Each row is followed by its class number.
[ -78   35 -111  -90 -149  105   53  -22   49   30  -59  -67    0   -3
  -64  175  -47   29   -7   -2   35  -98 -145   32   46   23  118  -24
  -67   65   70  -51  -51  139   -8   90   63 -102   67  -56   85] -> 3
[ -69  125   -8 -146 -232   16   70 -104  -23   -1 -128 -163   25   27
   33  108  -26  131   28  105    3  -79 -119   64  222   99   96 -168
 -124  -10  127  -41  -14  146  169   51  -37  -20  161   40  108] -> 4
[  40 -160 -180 -158   40   14 -110 -168   95   58   59 -498 -447  404
  628 -308 -305  -36   67  133 -405 -263 -342   46  -17 -175 -320 -103
 -214  190 -411 -448  -59 -115   52 -241 -308   99  161  -91  187] -> 2
[ -97 -151   50  -50   36  -55  -82   34 -111  -28   11 -213 -105   68
   56  -33  -78  -53 -214   40  -69  -74 -101 -151  -46   95  181 -128
 -212 -160   -3 -217  -76  -57   25 -100  200   93  144   93   18] -> 5
[ -86  217 -245   84 -140  -69    0  -40  -38   -7  -36   -2  -21  -18
   44   81  -58  203  148   68  113 -149  -46  125  357  -87  182  -51
  -49  128  386   37  135  192  -57   77   41   52  202 -113   39] -> 5
[  97 -173  277 -229 -334  -17  259  -20  -77 -110  -26  -54 -200  -63
  -39   74   29 -209 -301 -204    4 -108  167  358 -272   91   -1 -129
 -135  100   12  -29 -462  166  485 -195  -29  -83  127  187   26] -> 1
[ -23  -97   83   -5  -74   15  -44    8 -175    5    4 -203 -139   63
  137  -93  -68  -38 -156   15   17 -163  -49   16    3   66  142 -132
 -257  -79   31 -113    2   24  136 -107  283   85  160  123   27] -> 0
[-217 -107  115   23  150  186   41  -45   76 -201  -81  -98   25  209
  126  -15  -42   56 -112  127 -125 -276  -65  252   11   83  -28 -176
  -83 -143  246 -136  261  -57 -160  -95  223   28   89  157   68] -> 6
[ -39   48  147  -67  -64 -193  117  -89 -284  -60 -176  -88   34   19
 -122  -50   95  108  107  -13   -3  -39  184   19  129   53  217 -210
   24   18  158  -53 -128  129   16 -132   28  231  145  -54  136] -> 4
[ -25   46  -97 -102 -381  266   49  -56   67   46   92 -124 -167  -11
   28  211  -69  153  -66  -22  185 -126   -4   64   20  191  172  -38
 -226  123   65  241  170  240  163  317   75 -244  106   66   24] -> 7
[ -57 -183  110    6   93   37  -46    7 -193   -6  -52 -213  -15   52
  190  -90  -99  -16 -118   -4  113 -162   -2    6  -10   21   10 -148
 -201  -98  -47 -242  -15    3   33 -141  213  115   92   71   20] -> 0
[  17   56  -67    4  -72  -44   -8  115   62  -61  -20   19 -138 -231
   33  182 -108  -14  -68  -24  133 -251 -182  182  104  -17  102  -57
 -152  174  143  113    7  205   48   99  382  -19  111    9   85] -> 2
[-237   34  -28 -339 -387 -446  144  667 -189 -224 -320 -197  281  -74
 -132   56 -132 -226 -249  -27  -98  -72 -203   57  425 -127   84  102
  155 -325  542 -253 -193  215  237 -102 -649   61  363  -75  147] -> 5
[ -85 -209  208  -30   -1  177  -23   -1 -182    0  -24 -234 -106  117
   79  -93  -99  -26 -191   42   28 -260   28  181  -22   15  134 -167
 -307  -69  147 -174   12   -9   -1 -125  250   75  110  157   31] -> 3
[ -95   31  -98  -81  -73   72    5   91  213  -94  -50  -68  -77  -14
   81  121 -175  -12  -58  106  -48  -32 -289  -10  111   -8  107   34
  -94   30  107 -132  175   57   48  117   63 -115  135  -46  -15] -> 3
[ -94 -117  158   12   58 -123   45   -2   -7 -125  -74  -73  134  211
    9   60 -117 -145 -153 -197  -33 -123 -215  -96  -71  -89   47 -115
  -57  -89   13 -207 -118   11  -76 -103  509  283   44  -34  192] -> 7
[ -94 -231   74 -188 -128  167   87   91 -292 -136   57 -178 -289  178
 -131 -116  -37   19 -295 -147  -86 -324   73  123  -28   76  151    1
 -413 -148  432   26 -147  -37   29  -56  248  209  179  323  124] -> 1
[-141  159 -179  -89  -52 -227  -26  -26 -322   52 -190 -157   74  182
  132   10 -220   49 -116 -215   20 -167 -299 -153  371 -211  198 -110
 -107    5  -27 -385 -264  168  -79  -27 -108  -25   95 -164  189] -> 4
[   0  -48  -64 -174   63  113   71   32 -242  108 -191 -365 -103   91
   77 -187  -59   23 -173  107  -88  -84  -38   82   67  137  145  -26
 -252   14  -41 -289   19  -10  308 -118   57   27  194  123  109] -> 5
[ -64 -153  126 -189   45  -21 -114   69 -142 -113   40 -176 -372  150
  133   48  -30  -36 -157 -166 -154 -183   58  207  103  -12  127  -19
 -292  -66  136 -159  -66   85   -8 -231  183  224  229   77  154] -> 1
[ -96 -128   84   44   -4 -145  -58   63 -275 -189   68 -206  -97  232
  114  -14  -99  -88  -91  -69 -119 -210   34   63   92 -157   15 -124
 -193 -103  238 -139   81   -8 -248 -127  385  249   76   55  111] -> 6
[ -41 -141   98  -93   95   18  -46  -33 -307    1  -71 -317 -103  189
  155 -107  -53  -48 -199   32  -53 -148  -73  -13   41   41  178  -86
 -231  -14  -95 -387  -55  -29   38  -82   93   28   45   59  112] -> 0
[ -32   85  -40 -118 -170   15   49 -148  -54  -44  -90 -149  -37  -31
  -47  178  -27  103    8  -29  -16 -222 -110  102  194   41  164 -100
 -190   89  187  -80  -60  156  -43   99   57   48  108  -21  172] -> 3
[ -68 -216  177  -95   36   79  -76   36  -93  -20    9 -190 -115  107
   69 -128  -47   -2 -147   43  -63 -204    5  126  -23   58   99 -122
 -197 -143  159 -117  -17  -23   16 -204  197  164  200  105   69] -> 5
[ -64 -131  105  -22 -349    1   32  -60 -140    3  -63 -227 -294  153
  169 -333  -26  143 -151  168  -88 -202  108  216  -41   36  119 -218
 -149  -59  193  137   12    2  229 -271  291  161  198  184  169] -> 5
[   4  -42   89  -96    2  -90    4  -46    1  -54   74 -220 -120   46
   -5 -132  -26  -29  -95 -113  -69  -80  -54 -103  -32   53   68  -57
 -203 -109   44  -51  -60  -72   11  -84  259  221  214   58  132] -> 6
[ -49  -75  104  -64  -34   -8  -49   82 -146  -60   74 -218 -206  126
  121  -99  -47 -101 -193  -35   -8 -179  -19   -7   18   23  101  -63
 -268  -75   96  -56  -57  -13  174  -86  177   86  217  150  -37] -> 2
[  18  160  -22 -146   30  -23  179 -142  -44   38  -95 -108   76   32
  -46  151  -53  -51  -41    5   -6  -86 -213 -166   63  -70  167  -38
 -101  119  -85  -89 -215  105  -23  169   77   45   29  -74  174] -> 5
[ -70   94  -44  -35 -160   12  -85  -37 -192  130  -30 -134  -27  -86
   30   72 -110  119   59  100  156 -100   -5  -46  138  -53  127  -89
  -42   93   82  -30  168  171  -95  143  255  -91  -19  -65   58] -> 3
[  12 -196   17   13 -135  -99   82   26 -448   -6 -112 -201 -170  176
  161   -4   65   74  -62 -100  -96 -237   94  273  299  165  110 -172
 -356   58  144 -210  -29  196  115 -303  193  149  159   72  314] -> 4
[  32  -76  150   96 -238  110   42  108 -147   -5 -205  -53 -193   47
  213 -279  142   82  -63  267   27 -102  259  381   18   77  485  -85
  -74   39  211   89  117  129  519 -317 -106   15  306   34  -74] -> 3
[-308  100 -242 -175  -82 -378   14  371 -223  -14 -135   21    4  127
  -59   77 -160   35   10    0   55  242 -150 -179  130 -266   64   33
  303   30   40 -374  181   47 -183  -28  554  -72   85 -183  -17] -> 4
[ -73 -154  133   14  -13  -14 -106  -91 -218  -27   24 -245 -141   56
  -30  -69  -27   11 -127 -107  -37 -211  -16   76  106    5  178 -139
 -332 -129  231 -107  -76  -45   16 -109  141  247  147   83  118] -> 2
[ -70 -271  300 -127 -178  204  169  -80 -206   -8    4 -179 -226  241
   72 -171   89  -18 -206   53  -92 -301   86  447  -55   87    3 -164
 -250   10   41 -178  -70    1  130 -299  -95  -20  146  230  195] -> 1
[   3   34   54 -249 -118  170   22 -217  176 -136   55 -317 -197  209
  -48   41  -52  -33 -149  -58 -167 -162 -114  139  -17  114   67  -77
 -364  -25  254   81 -260   -9  223   52  112  161  294  224  -14] -> 1
[  93  -73  351   -3   18  304  176 -115 -200  108    4 -107  -44 -176
  -41   -3  121   -9 -146    1  249 -218  276  380   36  375  -56 -172
 -289   63   59  103  -93  131  341 -122  -32 -114   95  286  -76] -> 4
[-102 -225  200  -56   33  -36  -54   50 -164  -41  -37 -252  -83  213
  138  -18  -98  -97 -163  -77  -29 -195 -104   96   17  -78   30 -156
 -186  -80   89 -332 -127  -24  -45 -221  247  220   94   10  167] -> 1
[-129  168  -45  -86 -196  -40   66  -52   18  -94  -58  -40 -155  -61
  -68   46   10  115  -50  -27  -15 -126  -14  126  129   27  211    6
  -78   77  277  116   52  200   67   84  160   19  216   38   83] -> 5
[  29  176  194 -189 -164   46  111 -315  -36  -18  -45 -169 -231 -180
 -193   93    9  101    5    2 -121 -241  129  382  265   52  178  -55
 -187  100  517  190 -149  215   21  113 -150  144  138  151   90] -> 2
[ -37  126   27  -81 -103   -6  -21   -4  -49   19  -36  -58  -64 -172
  -99  190  -13   42   -9  -11   81 -157  -49  134  173   85  178  -94
 -154  107  199   88  -94  195   10   70  194   18   84   27  -23] -> 4
[-456 -226  -78 -356 -422 -130  -15  201   17   71   46   -7  -29 -204
   82  307   -9   10   49   77  252 -100  301  155 -240 -103   84   32
  488 -143  522 -153  -46  452 -158 -356   33 -130   49 -313  -27] -> 6
[-244  -68  130  -97   16    4   98 -240 -188  -46 -145 -266   -3  179
   74 -101  -65   40 -160   74 -148 -259 -111  -42  119   79  229 -175
 -244 -127  222 -303  -94   75   25  -74  -11  175  185  105  181] -> 6
[ -14 -106  100  -47  -40   35   10  -26  -28  -58  -11 -156  -74   37
   66  -46 -119  -56 -178  -13   19 -184  -64   89  -10   40  119 -117
 -230  -34  109  -89  -76   73  105 -103  196  111  188  103   70] -> 5
[-123 -228   -7   26  -88  193   32  -38   14   -8   48 -181 -110  183
  184  -28 -212   42  -45   -7 -155 -265 -222  222  -11  -96  -46 -159
 -266  -47  196 -328  243  -31 -116  -83  299  -19   55   38   69] -> 7
[ 105  123  -37 -105 -172 -101   48   20  -50  -84  -16   99 -115 -209
 -101  225   18  -68 -137 -123   95 -114  -18    5   50  158  232   44
  -99  124   52  279 -190  274  173   89  279    8  124   59  -12] -> 0
[ -14  -23  147   86  -77   68   12 -110 -120  -54  -64 -292 -178  124
  194  -70  -91   58  -78   56 -114 -236  -32  153  195   23  139 -208
 -330  -33  123  -91   -8  113   79  -24   90  136  172  138  124] -> 7
[-152 -380  -25 -388  384  367   78  210 -331  -24 -144 -314  -27  148
  116 -366 -341   64  169  316 -204 -138   49  327  -12 -346 -296  -71
 -157  121 -238 -899  582  -68 -530  -57  -72 -251 -210  117  235] -> 0
[  -9   95    6 -155   17   69  -11  -94 -173  -80  -16   -5 -142  -62
 -210  147   82  108  -23  -50   65 -185  -12   71  206  152  240  -25
 -141  111   98  134 -172  169   20  170   18   29  173   19  150] -> 0
[-133  -25  200    8 -143  -26   29   11 -113   21 -112 -165  -26   97
   85 -193   10  -69 -115  -14   34  -18   62  -43  -85  -38  244 -124
  -93 -123  149  -92  -96   72  276 -161  309  128  119   62   29] -> 0
[ -65 -243  203   -7   61  224 -138  -36 -197   14   42 -194 -154  107
  102  -30  -13   52  -95   76  -28 -330   61  256  131  174  118 -172
 -354 -107  275  -75  190   21   34 -121  136  136  114  186  137] -> 2
[ -23 -200   80  -52  -57  -68  -82  109 -202   15  -22 -184 -124   24
  140 -145 -131 -105 -194  -66  -18 -133  -71  -47  -26   62   93  -96
 -173 -116   17 -220  -99   59  164 -219  265   70  136   61   51] -> 0
[ -32  231 -310  310 -190  212   88  241  185   21 -184 -142 -185 -145
  331  -12 -284  -77   71 -122  126  -45 -170  293   50 -332 -135    6
  -27  231 -176  -92  295  161  199  -78   39 -269  106 -218 -173] -> 3
[  27 -168   80  -79  -30   91  -94  108 -317  -11  -20 -403 -178  398
  290 -348 -114   39 -137  142 -179 -173    0   16  145   54   25 -164
 -259 -191  -17 -338  132 -161  141 -274   94  131  227  192    0] -> 7
[-186 -173  141  -81 -181   87   29  -25  -94  -63  -87 -199 -129  186
  -91 -196  -59   90  -99  136  -44 -136   15  229   32   43  239 -143
 -155  -41  480  -37  -56   11  121 -151  256  201  183  132   65] -> 4
[ -45  -55   74    3   21   77  -25   21  -84   15  -34 -274 -155   45
  100  -66  -74   19  -78   24    5 -134  -38  135   69   69  138 -154
 -274   15   42 -155  -11   40   51  -69   67   25  144   68   52] -> 4
[  -6   30   36 -100 -308 -189  205 -130  -63   32  -84   78   66 -179
 -308  244  -26   22 -152 -286   87  -76    5   77   25   77  149  -64
  -37  187   88  231 -258  199  -26  166  125   33 -136  -16  172] -> 7
[ 168  536   27  312 -215 -275  129  -72 -271  180  -59   17   55   84
  203  189   35 -222 -236 -405  302   60  -43 -301  227 -157   94 -196
 -121  191 -530  225 -447   26  343  104   67 -159 -110  -34 -272] -> 2
[  20  -15  -53  -59  -29  215  168    3  -31   -9  -10 -171 -210   68
  177  -37  -57  -51 -198  -11   50 -140  -27   44  -47   88  113   28
 -388   37 -110   30  -36  102  346   35  113   -9  228  196  105] -> 6
[-110  246 -180  -48  375  238 -241 -109  166 -232  -90  -96   78  246
   43 -222 -132  315  124  227  -10 -139 -180  -44  286   56 -117   21
  156   -5   88  -30  389 -270 -195  182 -121   81  134   19 -106] -> 6
[ -33 -162   39  -39  -56  -16  -61 -135  -93 -295   77  159 -193  361
   52 -259 -123   17  -69  -79 -309 -247   77  148 -157 -209   41 -153
 -107  -16   64  145   85 -142 -206 -247  339  276   28  159   20] -> 6
[ -96   74    8 -126 -200   59   -4 -213   71  -73  -50 -123   17  -58
  -63   -8  -56  159  120  141    6 -194  -80  167  126  -25   94 -158
  -29  -23  324   72   27  146  -21   52   10   53  176  -15  113] -> 0
[ -70 -101 -117 -107   24  316 -113  -50   39  -59  -32 -216 -271  -21
  285  -51 -120  129 -134  185 -122 -449 -123  275   80  177 -122 -130
 -317   24   47  -48   85  108   -5  -95   76 -169  -14  254  137] -> 1
[-172  117   58 -226  299 -288  343   -5  -10  133  103 -358  425  258
 -328  432   11  -90  136 -196  277  112 -243 -737  296  -28  126 -107
 -125 -355  124 -589 -659   14 -611  292 -269  472  449 -189  362] -> 5
[-115   -1  157   89  -35    1  -72 -125 -111   19  -63 -193 -107   37
  280  -34  105    4 -156   35  -29 -199    8   54  107  195  141 -103
 -205 -107  -26   41   56   94  175 -172   30   49  129   74  -21] -> 0
[  30  -52  205  -76  -92  -20  130  -31  -90  -31  -98 -237  -58  -95
  -44  -48  -94 -154 -201 -113   46 -137  -41  146  -56   91  151 -142
 -277   81   92 -120 -202  148  288 -105  237   91  107  107  139] -> 4
[ -22  109  -34  -62 -153 -101   38   -2  -91    7  -77  -52  -58  -98
  -23  113  -24   59   -4   -8   79  -78  -74  -18  101   38  154  -69
  -87  125   31  100  -78  181   52   77  240   35   70  -18   59] -> 4
[ 149 -195  308 -120  129 -169  -57  -97 -144 -296   18 -304  162 -417
 -343   60  -80 -342 -208   58  -47 -666 -146  289 -114  233  237 -192
 -323  -10  418  -60 -280  160  -99 -145  -21  418  271   85  175] -> 3
[-116  137  -12  -55 -260   16  132 -113  -26   74 -135  -53  -17  -34
  -28  111  -54  110    1  -58  187 -177  -55   95  115  -41  190  -85
  -37  218  147   28 -131  256   36  124  101  -29   90  -94  114] -> 3
[-253    3 -128  108  291  115  171  -69   93 -284  -42 -222    6  279
  143  231   -3   28  247  119 -167 -120 -183 -467  196   66  -90 -206
 -232 -114  -41 -171 -208  159 -282  241 -127  173  180  -35  300] -> 6
[  64   40 -147 -206 -137  -67 -117  -13    5   98    5 -148  -36 -178
   11  168  -79  -73 -207 -264   36 -180 -150 -102  -49  244  121  118
 -228  149 -246   46  -33  192  168   95   97   10  -42   11   98] -> 7
[-127 -106  257  -54 -132  151  148 -170 -109  -85  -81 -411 -227  149
   85   22   -4 -124 -273   30   -8 -180   73  281  -19   98  281 -139
 -376 -102   91  -44 -154  207  280 -161 -174  131  400  160  129] -> 1
[ -37 -116  102    6  -18  208  -15 -140   -6   20  -15 -226  -40  134
   33  -95    5   97  -34   26  -66 -263 -100  241  117  106   69 -191
 -286  -48  225 -187  -35  -89  -46  -69   29   70   58  120  109] -> 0
[ -74  -22  147 -125 -332  262  129   14  -12  -48 -143 -123 -264  132
   14   42 -203   16 -170  130 -123 -259 -153  411   94   32  169 -127
 -115  236  236   30   85  200  189   81  243 -113  122  115  -14] -> 7
[-123  -74  155   33 -234   94   35  -47  134  -64   31 -208 -265   43
   93 -144  -66   82  -18  168 -104 -152  -21  180   18  -43  175 -108
 -192    2  294   44  -44   87   71   31    1   78  199  106  -25] -> 7
[ -64   67 -110 -134 -137  -52   60   30   31 -168  -46   63  -98  -85
 -195  126  -78   71   -2  -97  -44 -153  -80  118  134   40   38  -27
  -15  113  269  159  -69  174  -26  155  103  -33  182   50  -22] -> 2
[  20    0  218   26   51  219  -45 -165 -159   27  -55 -310  -89  248
  291 -189  -98   46 -175   93   61 -330  -78  164  223   60   25 -265
 -297 -107    9  -61 -128  -23  131 -131   18   49  226  175   -4] -> 0
[ -72   67   28 -224  -39 -243 -177 -143  138 -182   38  270  134 -463
 -492  148  266  358  281   28   42   26  200  130   20  311  218   21
  395    0  579  215  302  108 -240   57  150   39  -10 -171   97] -> 4
[-108 -168  218  -22  -78   70   99  -81  -90  -20 -122 -247 -129   73
   80  -10  -43  -89 -240  -57   19 -151  -70   91  -56   87  197 -204
 -253  -30   12 -165 -258  107  212 -125  209   61  130   70  150] -> 0
